Here is a tiny trained network, its code and every weight. The questions are about switching its units off for an input and a class, where a switched-off unit gives its printed mean instead of its output.

import numpy as np


def w(rows, s, z=0):
    codes = np.array(rows[::2]) - 128.0
    scale = np.full(codes.shape[1], s)
    scale[-1] = z or s
    return codes * scale


def norm(h):
    return h / np.sqrt((h * h).mean(-1, keepdims=True) + 1e-5)


def f(y):
    return y / 2 * (1 + np.tanh(0.7978845608 * (y + 0.044715 * y**3)))


def log_softmax(a):
    a = a - a.max(-1, keepdims=True)
    return a - np.log(np.exp(a).sum(-1, keepdims=True))


def net(x, mask):
    res = np.array(x, float).reshape(1, 3) / 4 @ E
    u = 0
    for l in range(2):
        y = f(norm(res) @ A[l][:, :-1].T + A[l][:, -1])
        res = res + np.where(mask[u : u + 6], y, B[l][:, -1]) @ B[l][:, :-1]
        u += 6
    return log_softmax(norm(res)[-1] @ U[:, :-1].T + U[:, -1])


A, B = {}, {}
E = w([
[211,104,100,201,171,163,215,111,43,139],'x0',
[193,58,1,90,70,203,137,191,133,64],'x1',
[118,56,90,184,192,114,74,138,61,222],'x2',
],0.0072)
A[0] = w([
[127,177,177,103,90,156,126,155,155,69,167],'L0N0',
[190,64,93,103,78,176,141,201,184,70,141],'L0N1',
[180,65,94,105,129,182,150,255,124,92,4],'L0N2',
[40,162,124,198,173,89,95,147,92,181,87],'L0N3',
[140,101,96,232,182,142,234,138,96,92,82],'L0N4',
[192,32,87,149,161,194,148,58,106,139,143],'L0N5',
],0.0061,0.0039)
B[0] = w([
[209,126,125,165,132,182,176,127,214,142,206],'L0N0',
[117,162,169,35,162,158,78,179,100,131,254],'L0N1',
[101,173,164,158,193,28,99,148,25,139,196],'L0N2',
[197,122,126,89,80,127,200,124,123,61,227],'L0N3',
[184,66,112,253,130,160,188,105,150,147,200],'L0N4',
[25,197,168,189,110,159,132,177,156,159,224],'L0N5',
],0.0074,0.0053)
A[1] = w([
[205,114,180,100,151,116,194,156,108,165,178],'L1N0',
[88,68,88,84,60,107,48,100,197,139,249],'L1N1',
[182,173,218,178,121,69,148,70,155,132,24],'L1N2',
[141,139,138,174,157,97,143,1,19,161,131],'L1N3',
[118,61,134,150,194,92,113,118,100,162,185],'L1N4',
[151,178,172,140,142,119,146,126,24,117,27],'L1N5',
],0.0077,0.0015)
B[1] = w([
[89,124,117,44,101,93,154,45,158,157,200],'L1N0',
[159,89,139,158,173,120,179,64,56,173,231],'L1N1',
[25,142,155,147,136,113,2,156,75,95,253],'L1N2',
[162,50,9,99,2,118,146,175,206,109,237],'L1N3',
[121,164,121,50,129,145,128,109,250,104,200],'L1N4',
[204,92,100,105,144,33,132,88,139,91,190],'L1N5',
],0.0084,0.0055)
U = w([
[183,193,186,62,126,210,173,130,195,95,184],'0',
[100,135,92,101,185,163,2,216,74,171,160],'1',
[197,176,114,152,188,135,202,177,44,100,5],'2',
[46,194,212,164,135,108,37,84,131,95,122],'3',
[102,69,81,103,55,45,98,85,183,109,101],'4',
[140,62,161,104,184,119,139,48,112,218,78],'5',
[136,101,85,242,94,171,194,135,189,170,220],'6',
],0.015,0.0031)

Each question gives the input, the list of numbers given to net, and the class t.
The units are the neurons (one row each of A and B). Each row of codes is followed by its name. A weight is (code - 128) times the scale printed after its matrix; where a second scale follows, it is the last column's (A, B and U).
mask holds one flag per neuron, layer by layer. A switched-off neuron (its flag False) gives its mean, the last column of its row in B, instead of its output. The means were averaged over made-up inputs and are rounded, as every weight is.
A unit's drop is (log p(t) with every unit on - log p(t) with that unit switched off) / (log p(t) with every unit on - log p(t) with every unit switched off).
The circuit of an input: a set's keep is (log p(t) with only the set's units on - log p(t) with every unit switched off) / (log p(t) with every unit on - log p(t) with every unit switched off). Starting from all 12 units, units are removed one at a time, each time the one whose removal leaves the highest keep (on an exact tie, the one counted first), for as long as the keep stays at least 0.8.
circuit, biggest first: the units of the circuit, biggest drop first
k most important neurons: the k neurons with the biggest drops, biggest first
k most important neurons of layer l: the k neurons of layer l with the biggest drops, biggest first
input [1,2,1], class 1: circuit, biggest first	[L0N1]
input [5,8,-3], class 2: 2 most important neurons	[L0N2; L1N2]
input [-7,7,-2], class 1: 2 most important neurons of layer 0	[L0N1; L0N3]
input [1,-5,-2], class 4: 2 most important neurons	[L0N5; L1N3]
input [5,6,-2], class 2: 2 most important neurons	[L0N2; L0N1]
input [-3,-1,0], class 3: 4 most important neurons	[L0N1; L1N2; L1N3; L0N0]
input [4,6,1], class 2: 3 most important neurons of layer 0	[L0N2; L0N4; L0N1]
input [-8,4,4], class 5: 3 most important neurons	[L1N1; L1N2; L0N5]
input [1,-3,-7], class 3: 2 most important neurons of layer 0	[L0N3; L0N1]
input [4,3,-2], class 2: 3 most important neurons	[L0N1; L0N5; L0N2]
input [-7,3,-1], class 0: 4 most important neurons of layer 0	[L0N0; L0N1; L0N2; L0N4]
input [1,-1,-3], class 3: 3 most important neurons	[L1N2; L1N3; L0N3]
input [-1,1,5], class 6: 2 most important neurons	[L0N1; L1N2]
input [1,7,0], class 1: most important neuron of layer 0	[L0N1]
input [-1,0,7], class 4: 2 most important neurons of layer 1	[L1N4; L1N1]
input [7,-4,-6], class 6: 2 most important neurons of layer 0	[L0N4; L0N1]
input [-7,4,3], class 1: 3 most important neurons	[L0N1; L1N0; L0N4]
input [0,0,5], class 6: 3 most important neurons	[L0N1; L0N2; L0N5]
input [-5,5,-2], class 1: 4 most important neurons of layer 0	[L0N1; L0N3; L0N2; L0N4]
input [6,-2,-3], class 6: circuit, biggest first	[L0N4]
